Each row was made from one small tree. Brackets hold a mark, then the marks that hang from it, in alphabetical order. Every link used is in the known rows. Write each row's tree.
Known rows:
[E [F [L T]] [W H]]: [ 242   32  122   90   77   93  -82  133 -103  -54 -210  142  309  199
 -106   87 -102  206   15   50   53  185 -462 -119  -54 -284   85   18
  286  -66  184 -113  102  -81  -26  172 -187  228  -96 -209  256  108
  -41  106   38  -98 -178   98 -198   77   -5 -103  220   24  -71   61
   10  243  -23]
[W [L F] [R [T A N]]]: [ -55  -52   32  130  -54  171  450   69  -32  -82   46   58  140  -17
  316 -144   47 -203 -140  -36  190   27  -60   88  168   71 -249   27
 -156 -142   78 -101 -161  235 -105  -25 -280   34   79   45   -5   39
    2  -86 -298 -280   -1  -71   90  -33 -180  115  -74  251   87  -11
   21  120    4]
[V C E [F [H [B P]] Y]]: [-109 -148 -110   -8   34   33 -323 -223   75  137 -107  -21  -88 -102
  473  213  244  203 -232 -211    5 -492  105 -344 -135  234  181  374
  -30  406  384  -61   51  -63 -177  -99 -418  -89   25  233   15 -178
   65  463  -76  560  -41   65  143  208   91   -2 -116    2  -87    9
 -399 -160 -244]
[L F R T W]: [  65 -244 -161  149  -84 -265 -199  187   79  264  -34 -146  -75  232
   33  200 -181   60  -80  -62  302   35 -320  -45 -400  -70 -316 -138
    0 -313 -115  652  172  -19  -34   72 -275  469  109  174   66  -99
 -445  -58 -305  158 -287  181  309 -273 -341  -13  341   65 -286  208
   63  401  -75]
[Y [C [B N]]]: [-179   79   -5  -17   33  -55  -56  101   93  -71  -92   -1  -29  -93
  153  168  146  -15  190   69   30   86  188  -20   -4  -70  -70 -219
   57   13  -58  -40 -137  -41  135   91  229  -84  265  148 -197  -34
  -58  -14  -78   17   32 -202  180 -291 -215  100  186   -7   73  224
   66  190   53]
[T [A [C B]]]: [  10   79   89 -147 -127  -34  144 -220  -59  -46  154 -102 -199 -150
  170  101  125   76  120 -131  -43 -145   12  -46  -61  -27 -122   50
  180   29  -39 -164 -106   59  141 -120  118 -337   39   63  -52  -37
 -223    0  187 -134  161 -172   23  -76 -149  145   71 -161 -104   54
  298  169  161]
[L [F H] [T N [W V]]]: [ 146 -218  -37 -160   93 -151  -43   78  121  194   56  -93   -6  207
  311  151 -104  191 -237   26   39  -50   94  -58 -211 -323 -234 -173
   87 -165  103  181   70   13  -31  -56 -151  215   90  -20  -25  -45
 -146   95 -120   95 -312   14  140 -489 -210 -168   88  254 -224  282
  -12  295 -108]
[T [A C] N W]: [  82   29  123 -324   25   38  223 -325  180   72  346 -188 -316  144
  211    4   63  184 -101  -22  -62  -61  253   -4  -26 -369 -289 -276
  336   61 -169 -233  -10   43  337 -151  104 -208 -134  -42   10 -143
 -110  -39  293 -396   51 -185 -191 -533  -32  -21  140    4  -27   38
  569  275   10]
[W T [V C]]: [   3  -56  -88  103 -107  -10  101   91  112 -318 -146   14  157 -241
  468   80  138  -52   46 -438  -67 -194   92    6   89 -108  195  260
   36   53  337 -275   86   48  -81  -29   -3  -27  297  122 -169   -1
   17  320 -165  130  201   31   25 -189 -165   -1 -125   -9  -63    2
  262   24 -292]
[C [B N [P E H] [R T]]]: [ -14  -93  121   59   12 -320 -101   53  181  -37  125   10 -128  -73
 -295   62   14 -174  122  208   25  222  -22  -33  -44  229  -29  -32
 -198 -113 -216  -15 -226  -20   -4   69  137  -68   -5   37  -69 -178
   -8 -119   29   30   84 -276  127   61   97  -75  -10  107  174 -121
 -221 -262  193]
[Y [C [B N P [R T]]]]: [-140  109  -14  137   27 -210 -134   95  144  -91 -141   -9  -35  -80
  -19   74   86 -180  120  142   12  212  169  -51    7   51 -104 -300
  -70  -48 -103  -19 -147  -21  105   88  302  -75  245  191 -188 -128
   12  -80  -17 -162   36 -317  199 -149 -113   41  241   33  152  217
  -74   80  107]
[B N [P C E H] R]: [-123 -167 -105   92   26 -444  -79  147  410   89  304  -93 -148   58
 -499 -177  -49  -64   40   53   31  152  -92  147   32   83  239 -209
 -284 -114 -252  198  173  -13  -12  123   36  177 -117   -5 -200 -264
  209 -158  136  132   11 -313  116  -46  222  -98 -127  227  131 -427
 -241 -422   69]
[W [H B P] T [V F]]: [  97   87 -145  300  -49  257   54  162  -77 -195 -247  305  327 -126
  486  -37  155 -309  -32 -116  104 -386   92   56  211   -3   74  460
 -365  100  298 -335    3  -84 -187   45   92  -63   84 -188 -363   12
   97  500 -221   68  181   65  139   14  108   63 -402 -102 -148 -169
   91  -38 -455]
[P [B [R [T A N]]] E H]: [-158  -55  185 -170 -326   77  115  -28  198   27  535   67 -125 -113
 -290 -183 -175  151  245  125 -156   59  178   43   95  -33  180  202
   54  -82 -193  211  187 -221 -183  -90 -330   53 -313 -238   28  -11
  198 -231 -157  241 -131  307  -46   33  249  -44 -211   19   51 -420
 -233 -308  190]
[R [T [A Y] N [W [L F]]]]: [  90   24  175 -153  -45  253  250  -63   72   -4  198  -77  -61    6
   48  -36   46  -21 -271  126  -13   42  297 -138  220  -22 -362  -77
  136  -85    6 -102 -121  -40   54 -139   61  -59    9   20  173    1
   15 -161  -68 -296   -2  -65 -244 -257  -66   21   99   43    8   17
  132  209  -49]
[H [B [R T]] [P [E F]]]: [  85  310   32   31   93  253  -28  112 -205   25 -282   83   46   98
 -362 -119  -61 -169  -66  147  -39  181  143  245  198  202  -18   -5
 -395  272 -234   81  202  -17   27 -151   28 -108 -227 -161   73    3
   83   93   -9  -15   39  241    1  269  316  -79 -333 -311   36   13
 -180  -94  -38]
[A [C [B P]]]: [  99  -15   66  -52  -63 -195   29 -115   36  -94   -4  -69 -129  -57
   62  206   85  -53  186  -27  -66   56   -7  131  -63  -23 -202  102
  146  171   75 -212 -129   70  267   67   84 -209  125  128  -43  -69
 -183   75  201  -36  242 -129  190  -92 -108  113  123  -31   28   29
  153  -15  195]
[R [T A [W [H B] [V E]]]]: [ 134   65  137  -68 -165  145   86  -24  -63  -15   -8  133   -2  -26
   44   64   -1  -10 -136   59 -100 -195  302 -236  100   80 -282   54
 -124  -70  186 -247    9 -123  -46  -51  139 -224  -54  -40   64  -75
   32  -19  128 -277  -73  -50 -291  -54  -43  -54  -80  -58 -141   44
   14  254  -88]
[A [C [B N P R]] Y]: [  83   30  -24   18   74 -314  137  -71    8 -124   64    6 -263  -30
 -151  -25  -16 -309  100   -8   18  252    1  103   -1  115 -212  -34
  231  198  -29  -28 -278   85  162   14  190 -147  157  257  -26 -111
  -88   21  181   61  333 -322  322  -62  -61  301   74   83   81  112
    8 -266  272]
[F [H [B R] P] Y]: [-109   -3  -31    6   73  236   52 -122 -396  229 -188 -129  -23  107
   88 -281   -6  -87 -238  102  -12 -105   89   48 -142  191   86   46
 -169  123   15   97  -85   93 -178 -121  -55 -130   -9   25    7   69
   28  241 -149  171   16  302  317  168  115  -11 -266  -74  -14  115
 -358 -166 -253]
[C [B N [P E]]]: [ -36  -94   14  -55  114 -203 -135   76  250   16  153  -46  -66  -76
 -132  226  181  -55   78  177   42   77 -109  -12  -44  149   -6  -69
 -148  -63 -212  -35 -250   -1  104   58  199  -78  116   10  -88 -106
 -100   55  -19  132  158 -249  116 -124  -36  -24   56  138  184  -98
  -16 -155   87]
[C [B P [R T]]]: [  55   64   98   12  -38 -247 -121   14   57 -122  -21  -14  -84  -79
 -155  195   82 -238   98  153   -1  147    5  -46  -55  156 -129    4
 -141    5 -105  -59 -278   28   82    2  210 -205  144  135   81 -107
 -107  -28   11 -222  141 -180  159   51    2  -27  105   67  213   17
 -120 -115  166]
[B C [P H] [R [T [W L]]]]: [  32  -68  -11  351 -129 -264  -79 -143  106  -91   30 -112   40  -55
 -431 -197 -187 -226   12  -49  -43  241   12 -147  141  137 -139 -215
 -242 -245 -127   26   90  204  -22   95  117  -71   79   41    3 -151
  121 -311  171 -355  -52 -285   91  127  273 -216   25   17  117 -181
 -215 -265  169]
[F E [L [W H T]]]: [ -24 -397   25   16  -92   -8  -76 -126   42   17   96 -110  -72   92
  353    7   21   57 -231 -198  175 -114 -283  -47    1  114  259   -4
  -13 -200  158   33 -140  137 -201   79 -395  151 -146  -67  -23  194
   17  116 -310  182  130  273  -35  160  -71  117  284   75  -14   75
 -193    7 -146]
[E A C W]: [ -56  233 -212  168  118    4  -51  -44 -151  -32 -133   35  222  -78
  -73  -64  -68  204  188   -4  -34 -116 -381 -120 -179 -121   51  154
  363  -82 -148  -28   73 -127  157  -79  295   49   16 -137  249   78
 -317 -235  419 -195 -212  -38 -603  284  -33  -44   10 -303   -2   16
  475   41  138]
[E C [F H] W]: [ 108   24   12   39  134  -18 -100   60 -265  -45 -230  143  166  148
  -87  -41  -87  321  260  -11  -53    9 -385 -183  -86 -202  236   11
  374  -46 -101 -228  103  -26  -16  105  104  194 -182 -109  171  173
 -115 -107  405 -101 -275   76 -533  182  157 -172   70 -152  -53  221
  150  273  119]
[E A C [F H] R]: [  48   44   68   98  183   25  -98  -23 -494  -43 -284  155   72  182
  -10  -22 -145  429  193 -106 -136 -170 -477 -135 -262  -31  311   44
  466 -213 -102 -127   54   -7 -207 -101  192  202 -307   27  249  321
 -145 -339  362 -124 -198  -81 -483  627    8   41   13 -362 -158  339
  388  292  305]
[F [H [B C]] [L T] Y]: [ -65 -121   51   65 -124  196   68 -327 -280  321  -92 -302   90  -52
  309 -220   19  175 -356 -111  -11  -59 -146  -73 -252  192   14   55
  121 -155  239   99  -50  178 -268 -165 -336  -63   39    6  151  140
   97  219 -319  413 -108  336  474  314  -93 -124  176  -28 -118  169
 -491  -61 -112]
[W [H B [P E]] R T]: [  45   68 -166  121    1  193  130   77 -116   -4 -262  298  226   14
  173 -226 -226 -491   16 -146  151  -82  -82  197  172   -8  202  219
 -447   33   46 -150   47  268 -163  -34 -139   89 -143 -225 -321   63
  272  119 -115  -67  191   85   17   17   -9   60 -414   59  -58 -243
    9 -305 -306]
[L [T A N [W H]]]: [ 153   57    4 -361   18  -23   66 -107  201  208  187  -75  -43   58
   77   94 -162  106 -199    3   18  -46  143  -63 -151 -380 -265 -136
  124 -188   38   72  111   68  124 -208   90  -12   39 -134   12  -64
  -39  -32   45 -222 -201 -142  -37 -487 -202 -248  276  124 -201   62
  328  276  -51]
[P B [E A C F] H]: [-216   44  153  -27 -277  184   16   76  -24  -40  301  208  112  -89
 -266  -92 -137  464  424   36 -198  -66 -289  -45   63 -102  350  304
  268 -165 -276   34  253 -291 -288  -51 -218  227 -371 -366  129  192
   81 -196   54  472 -198  283 -386  262  253   15 -280 -217  -89 -267
    5  -89  256]
[R [T [A C] N]]: [  96   79  154 -191  -49   86  234 -152    4   -9  139 -197 -171  -94
   24   30   28  -19  -95   41 -166  -45  344   11   61   -2 -278   40
  199  -17  133 -224  -19  -22  148 -171   89 -125   10  112   26  -34
   22 -197   61 -364   39   -3 -165  -70  -57  -54  263 -106  -77   21
  241  280   24]
[Y [C [B P [R T]]]]: [-132  149   -4   92  -83 -146 -139   89   75 -115 -169  -10   13 -115
   27  130   78 -187  146  124  -19  153  206  -82   28  -11 -114 -201
   -7    4  -56   -9 -119  -27  119   54  248 -119  249  166 -118  -55
    3  -54  -26 -192   40 -189  169 -145 -124   59  200  -15  145  204
  -91   93  149]
[A [C [B [R T]]] Y]: [ 116  108   59 -102  -73 -179  227  -83 -175 -199   -7   50 -245 -117
  -75   42  -56 -284  148  -57  -67  190  146   93   16   68 -266  169
  367  285  120  -64 -244   32  168  -64   82 -220  111  276  103  -15
  -82  -41  144   21  295 -111  221   12 -133  328   23  -42   12  148
  -14 -153  313]
[B N [R T]]: [  33  -14   25   -3  241 -280  116  124   90  -74  -30  -37 -223   64
 -311  -85  -52 -147  -42  -22  -63  219  130   95  -73  211   -2 -262
 -204  -40  -21   16  -26   44   21  -32  216  -80   98  267   19 -197
    4 -179  -27 -269   -7 -211  110   53  -41  -88  160   84  125   63
   -3  -39  -55]
[H [P C [E R]]]: [ -27  109  -93 -179  -20  145  -29   69  -42   54  101  -32   39   -5
 -198   46   50   43 -142   80  -30 -123   94  308  119 -125  165  198
  -73  232  -31  290  220 -116  144  -75  -58   22 -167  -90  -40  109
  119   -3   13  143   87  112 -132   81   53   38 -339 -113  -63 -311
   88  -92  -23]
[Y [C [B N [P E] R]]]: [-196   70  -87   90   45 -232 -143  135  193  -60  -65  -10  -26  -88
  -15   86  104 -127  155  104   25  175  108  -34   -7   11   -3 -320
  -60  -36 -190   56 -100  -16  125   68  243  -60  200  118 -215 -107
   16  -21  -26  -32   44 -290  199 -203 -108   57  152   53  173  148
  -68   -6  146]
[V C [E A [F H] R]]: [  96  -87   15  -15  192  -32 -335 -104 -126  -24 -211  106  -82  132
  162  237  -73  368   12 -317  -26 -216 -185 -217 -167   98  267   75
  184  168  224   -4  153   25 -172  -54 -317  170 -175  164  195   71
  -29  -21  228  238  -85 -103 -329  380   -1   34   13 -129 -213  260
   59   50  120]
[Y [C [B N [R T]]]]: [-148  127   17   47   24 -153  -42   97   56 -127 -145   33  -73 -102
   53   92   80 -118  177   71   -2  181  223  -10  -23    9  -93 -242
    7    6  -61  -31 -138  -40  110   57  238 -110  215  210 -154  -96
  -12 -103  -51 -120    7 -243  184 -153 -175   75  199  -17  106  259
  -32  151  106]
[W H [R T]]: [  28  -66  -10  -38  -15  -29  247  151 -208  -35 -123  262  113  -14
   -1   23 -223 -350   44   26    7  -97   50    2    4  -23  -94  162
 -116  -56  357 -205  -78  117  -69   72 -123   -5   28   85  -49   -7
  156 -137  -56 -349   -4    0   15   24 -195   70 -111  261  -64 -111
  -29   82  -84]
[F [E [W L]] H Y]: [-173 -370  -59  -85    1  125   27 -234 -266  167  -56 -155   53  -21
  325 -253  -47  156 -301  -59  -20 -166 -173 -194 -225  107  278  105
  139 -135  286   32 -211  117 -273   77 -331  123  -76  -83   14  215
   61  157 -119  301  -95  334  -74  194  -62   48  -12  177    9  170
 -479 -146 -148]
[E [F H] R [W L]]: [ 249 -145  127  125  164  219  -56   44 -215  -85 -249  211  232  316
   -8  -84 -135  330  120   39   57  166 -421  -42  -74 -162  222   60
  357  -12   86  -48   61   48  -66  246 -135  273 -241 -111  227  257
 -124 -135  124 -134 -190   89 -248  273   29   -5    5  -40   81  137
   98   62  176]
[E [W [L R]]]: [  64  -49  -66   81   13  143   88   62   50   20  -34  -14  208    3
   50  -56   17   42   57  -28  178  110 -163   16  -21  -80 -120   28
   81    3   42  101   37    7  190  195  -84   83  104 -115  187   64
 -191   31    1  -97  -73  181 -112  -93  -83  -29   97   77  113 -136
  217  -39   -2]
[F E [H [B [P C]]] [L R]]: [ -46 -440  109   -5 -110  -23 -208 -371 -138  455   60 -285 -194   32
  403 -183   25  133 -294 -162  203 -115 -123  -51 -129  386  110 -248
 -172 -157  113  115 -123  152 -216  168 -524  150 -377 -106   25  135
  204  153  -30  413   47  444  132  442  151   66  271  175 -130  120
 -488  -67    4]
[H [B P [R [T N]]]]: [  94  151   16   48   75   29  -54   -5  121  101 -114  -92  -60  127
 -229  -51  -22 -217   12  149   -5  157  205  132   72  192 -189 -161
 -308   98 -151  -40   47   87   97  -65  178 -104   43   25   78 -156
   -1  -12  -14 -263   31   83  226   -8  200 -127   67  -52  210  -20
 -129 -154  -34]
[E [F L] W]: [ 142   58  170   74   71  166  -49  104  -88 -139 -179    2  183  223
  -93   85   73  276   20   35   -7  194 -380 -117   17 -220  170  -66
  348   89   31 -130   53  -89   32  157 -126  115  -69 -112  326  134
 -105  133   25 -103  -72  192 -247   80   53  -25  145  -64  118   92
   77  203  -16]

Write each row's tree:
[  62 -134   -4   92 -157  199  221   85  135  -84  -85  -82  165 -124
  406 -130   95 -114  -19 -443  202   26 -102   89  134   93   40   47
 -188 -184   82  -33   -8  253  -72   64  -96  130  171  -36  -22  214
   37  136 -298   44  208  171   33 -136 -211    1  202   73   44 -151
  279 -114 -180] -> [W [L R] T]
[  58  278  -91  276  270   84  -33 -148 -133   52 -201  -33  -52   40
 -366 -275  -61 -290  -73   60   70  233  141  286  139  340 -179 -220
 -563  115 -275   82   85  142   61  -70  229 -170   -8    9 -120 -188
   21  -84   52 -158   38 -133  254  288  338 -135 -147 -266    8   43
  -79 -137 -121] -> [H [B C N [R T]] P]
[   9   -5   61   96 -236 -274  -77   52  168  -26   91  -93  -68    3
 -416  -84 -105 -182   22   93  -57  108  111   44  101   39   10   33
 -181  -36   26   67  134  -34  -24   96   46   55  -14   93   -3 -162
  187 -221  134 -195    1 -109   58   77  191  -95  -28   90   74 -314
 -289 -218   77] -> [B [P C H] [R T]]
[ 108   63  -41 -300  -65 -119   68   20  110   86 -120   13    5   74
   -5  123 -231   28 -166 -101  -49   78   84    8 -189 -324 -153  -43
   72    6  161  165  171  161   89 -124   39  -57  165   29   87  -26
  -58   32   -1  -88 -177    5   99 -345 -359 -172  100  161  -69  159
  172  118  -27] -> [L [T [W R]]]
[-105  141   25   35  -40 -136 -127   37  151  -87  -98  -21  -32  -32
   58  123   73 -159   97  179   -9  195  273  -70   26 -116 -189 -291
   47   17 -119  -49 -136  -35  189   48  248  -94  185  129  -98 -101
   25  -64   15 -267   16 -219  110 -289  -81   11  220   43  182  209
  -12  125  124] -> [Y [C [B P [R [T N W]]]]]
[ -64  -22 -210  -58   49  -84 -205  -37  -68   60  -20   71 -102  -80
  413  187  182  242  -68 -219    1 -638  -22 -366 -149  208  200  289
   45  139  151  -12   -6  -84 -176 -163  -18  -80  -58   58   33  131
  -60  126  176  268 -173    2 -351  392   24    5    0 -139 -131  112
   19  -29   77] -> [V [E A C] [F H]]
[ 154    6  127 -128   33  140  166   74  -10  -44   38   51   47   62
   11   80  -13 -117 -198  234  -99  -29  417   22  128 -136 -349   30
    2    9  223 -245  -42 -144  133   10  105  -38   10  -25   56  -43
  105  -16   -6 -358  -30   46 -218 -241   26 -144   -6  102  -43  -18
  166  273 -181] -> [R [T N [W [H P] V]]]
[ -73   -6   54 -215 -224   20   38  194   44   -3  186  -60   17  -77
 -125  172  176  315   45 -170  -95  -84 -181  153   75 -134  266   86
  181   96    8   51  261 -182   51   25 -362  208 -313  -71  156   81
  249   27  -18  344   39  235 -197   58   -9   62  -84   12  -56 -324
 -100  117   75] -> [P C [E [F [L R]]]]
[  33 -179  -97   12   79   31 -159 -131  -68  234  -43 -134  -33    0
   39  -50  -52   12   77  -53    5 -119   60  -52    7  211   13 -118
 -191  -27  -17  -32   39  222  -18   49   31  -54   34  -15  -93   34
  -16  -54   93   83  -32  138  189   63  127  -98   27  -27  -40   34
 -183 -129  -14] -> [F [H [B C P]]]
[  92  -21   47 -137   99  -61  -40   19   43    9   72  185  -59  163
  -93   90  -26  -28  -28  105   77   22   41   71   12 -206 -108 -112
 -169   92  -56  -73  -45  -55  184  117  103 -108 -103  -64    9 -161
  -19   22  194 -168   43 -226  -79 -289    4   -4 -183  140  -30 -135
  138   39 -151] -> [T [W [H [P [C [B N R]]]]]]
[  28  307  -40  -54  -10  337  -39  -43  -77  134  -87  -14   28   60
 -111  -40  100  -72  -38  119   98  -52  188  407  216   16 -107  129
 -367  364 -104   77  175  -35  158  -22   50 -102  -66 -128  -56  -35
   19  130   32  111  105  182  133   14  214   15 -314 -224  -63 -170
  -13  -35 -202] -> [H B [P C]]
[ -91  123  -19  103   24  -99   74 -184  128 -108  342   39 -197 -133
 -350 -228  -63  -34  134  -68 -109  179  -25   45   36  191   30 -171
  -90 -127 -196  146  -21  -19 -131  -79   90  -84   45  138    1 -176
   68 -271  -88  -86  -14 -184  198  158  127   37  134   54   85  -81
  -60 -157   48] -> [P [B C N [R [T [A Y]]]]]
[-170 -224   84    5 -129   48  -23 -143  216   69  526   80  -66  -50
 -372 -169 -195  340  313   38 -126   57  -68   85    4  -17  312  117
   99 -208 -228  300  229 -139 -206   73 -269  186 -291 -186 -114    7
  160 -356 -124  451 -150   67   77  133  205  -12 -234  -17    4 -454
 -110 -377  209] -> [P [B C N] [E R] H]
[ -48   91 -200  258   36  139    7  155 -132 -119 -158  198  370  -53
  168   -9   93  -90  -45  203   46 -202  -27 -112  -22 -249  -26  282
  128  122  278  -65    0 -279   61  178   56   -8  153 -128  -97  -34
  -79  308  -26  -88 -103   35  -51  -52   13   60 -263   11  -22  -91
   61  101 -222] -> [E [W [H P] [V [F [Y C]]]]]
[ -57 -411   -7 -131  110  -95 -172   27 -103  140   12 -141 -131  124
  252  145   -6  177 -108 -100   29 -212  -56 -162  -91   68  190 -152
  -96 -117   79  140  -91   66 -201   65 -281  145  -31   63  -68  105
 -124   26 -139  222  -74  172   11  -62  -98  153  -23  127 -138  201
 -312  110 -113] -> [L [F E H]]
[ -60  122  -23 -124   73  246   33  188 -179   -5  -93  -63  123   49
 -206   41   79    7 -214  103  -90  -35   14   86  121  -54  165   60
  -81  156  -75  137  112  -63    0 -121   -5  -27  -24 -119   30  181
   60  237 -137  134   93  213 -113    7   84  -18 -273 -134  -14  -61
   24   33 -145] -> [H [P [E [F Y]]]]
[-196  132 -201   47   78   51   -1    7  173   26  352  186   87 -159
 -329 -220  -82  255  206  117 -114   50 -350   21  -31   37  237  141
  272  -84 -331  230  101 -305  -27 -112   45  191 -191 -241  142    2
  -27 -213  118  346 -142   48 -421  241   80   86 -117  -59   96 -249
  142 -324  165] -> [P [B N] [E [A Y] C W]]
[ -62  135  -65   54  139  158  -28  -96   29    5  170  -27   -5   -6
 -210 -108   47  -31  -60   89   12   57   21  219  139   38   23  -72
 -275   67 -164  198   41  -17   15   -9   88  -76   95  -59 -120   -1
   -3   45 -110   51   75   -7  134   37  185  -28  -68  -33  -13 -111
  139  -65 -166] -> [H [P [B C N]]]
[ -31  164   -8 -132   27   81  -50  139  -40  -47   69   42   25  -41
 -221  114  158   39  -36  110    4   -3  -61  270  158  -63  135  128
 -147  213 -153   70   68 -133  101    2  -26   45 -171 -123  -86   34
  109   93   47  243  133  -32 -133   44  135   22 -294  -80  -62 -191
   -1   33  -31] -> [H [P [C [B N]] [E F]]]
[  39   -6  -83  -10  -49   60  247  160  167 -252   34  -88   88  -62
  455   14  179 -140  -21 -237  -47 -190  216   91  101 -195   95   98
   48  -50  162 -257  -46   51  -63  -63  142   51  261   -4 -214  114
   74  281 -271  -78  169  106   11 -385  -93  -68    1   93   68    3
  342   44 -269] -> [W [T N] V]
[-123  118  -78  -70  -44   39    0  135    4  -61  -21  -12   -6  -98
  -24   93   51 -230   35  107   34   76  222 -145  159  -35 -104  -94
  234   99   -7  143 -193  -27   49  -11  243  -57  335  161  -23  113
   15   36 -115  101  160  -72  174 -288 -160  271   70   49   93  155
  -60  -54  110] -> [A [Y [C [B P]]]]
